[128 = 0]

| 159 | 131 | 150 | 110 | 145 | 144 |  94 | 121 | 100 | 116 | 131 | 145 | 146 | 144 | 102 | 159 | 103 | | mp > Q
|  77 | 123 |  95 | 136 | 145 | 130 | 139 | 101 |  94 | 144 | 114 | 107 |  96 | 163 | 122 | 127 | 128 | | zn > Z
| 159 |  95 | 129 | 144 | 133 | 151 | 106 | 118 | 133 | 133 | 128 | 182 | 146 |  68 |  96 | 142 | 121 | | mp > D
| 145 | 133 | 122 | 123 | 142 | 158 | 117 | 105 |  89 | 135 |  96 | 116 | 134 | 119 | 116 | 158 |  99 | | mp > E
| 140 | 139 | 154 | 132 | 148 | 130 | 130 | 121 |  82 | 127 | 101 |  99 | 152 | 132 | 120 | 162 | 110 | | mp > E
|  81 |  96 | 137 | 125 | 134 | 120 | 112 | 112 | 106 | 120 | 156 | 162 | 123 | 153 | 131 | 143 | 145 | | zn > Z
| 162 | 125 | 153 | 116 | 153 | 157 | 126 | 101 |  97 | 139 | 103 |  89 | 145 | 157 | 125 | 172 | 103 | | mp > Q
| 155 | 118 | 142 | 142 | 185 | 118 | 137 | 118 |  83 | 136 | 109 | 124 | 145 | 109 | 134 | 178 |  89 | | mp > D
| 191 | 128 | 126 | 151 | 130 | 161 |  87 | 112 |  99 | 117 | 126 | 152 | 128 | 112 | 123 | 128 | 110 | | mp > E
| 113 | 127 | 130 | 141 | 135 | 147 | 141 | 115 | 123 | 141 | 107 | 122 | 142 |  72 | 110 | 161 | 109 | | mp > E
|  85 | 101 | 112 | 143 | 128 | 119 | 112 | 121 | 120 | 127 | 127 | 123 | 118 | 156 | 145 | 123 | 131 | | zn > Z
|  80 | 109 | 106 | 137 | 117 | 114 | 105 | 113 | 127 | 127 | 125 | 109 |  94 | 177 | 153 | 125 | 135 | | zn > Z
| 136 | 116 | 133 | 135 | 136 | 150 | 109 |  98 |  90 | 153 | 109 | 130 | 154 | 110 | 109 | 171 | 113 | | mp > E
| 127 | 141 | 161 | 117 | 141 | 130 | 150 | 118 |  82 | 136 |  89 |  59 | 117 | 169 | 147 | 185 |  61 | | mp > D
| 113 | 129 | 136 | 128 | 148 | 118 | 133 | 110 |  83 | 139 | 100 |  52 | 133 | 207 | 135 | 195 | 102 | | mp > Q
| 172 | 134 | 146 | 142 | 152 | 162 | 106 | 126 |  77 | 100 | 108 | 145 | 150 | 113 | 113 | 166 | 113 | | mp > D
| 134 | 125 | 131 | 134 | 138 | 134 | 102 | 105 |  84 | 136 | 118 | 111 | 153 | 138 | 119 | 165 | 102 | | mp > Q
|  99 | 112 | 123 | 151 | 126 | 128 | 126 |  89 | 103 | 122 | 105 | 111 | 116 | 220 | 151 | 118 | 113 | | zn > G
|  93 | 119 | 107 | 181 | 119 | 119 | 131 | 113 | 115 | 142 | 118 | 110 | 126 | 186 | 145 | 111 | 130 | | zn > Z
|  78 | 126 | 106 | 122 | 134 | 126 | 133 |  96 | 104 | 144 | 113 | 113 | 132 | 130 | 129 | 157 | 138 | | zn > Z
| 156 | 137 | 142 | 132 | 135 | 134 | 120 | 124 | 109 | 118 | 121 | 118 | 131 | 133 | 125 | 143 | 133 | | mp > E
|  81 | 116 |  96 | 138 | 120 | 121 | 152 | 108 |  99 | 115 | 124 | 140 |  92 | 167 | 146 | 121 | 137 | | zn > X
|  78 | 126 | 112 | 120 | 125 | 120 | 110 | 113 | 106 | 111 | 134 | 151 | 109 | 147 | 136 | 141 | 139 | | zn > G
|  89 | 125 | 118 | 119 | 116 | 114 | 130 | 105 | 108 | 104 | 127 | 103 | 114 | 161 | 137 | 136 | 119 | | zn > X
| 123 | 140 | 142 | 102 | 139 | 104 | 153 | 114 |  77 | 131 |  87 |  56 | 148 | 170 | 145 | 180 |  80 | | mp > D
| 148 | 166 | 141 | 107 | 155 |  98 | 146 | 120 |  82 | 147 | 126 |  89 | 146 |  78 | 159 | 197 |  71 | | mp > D
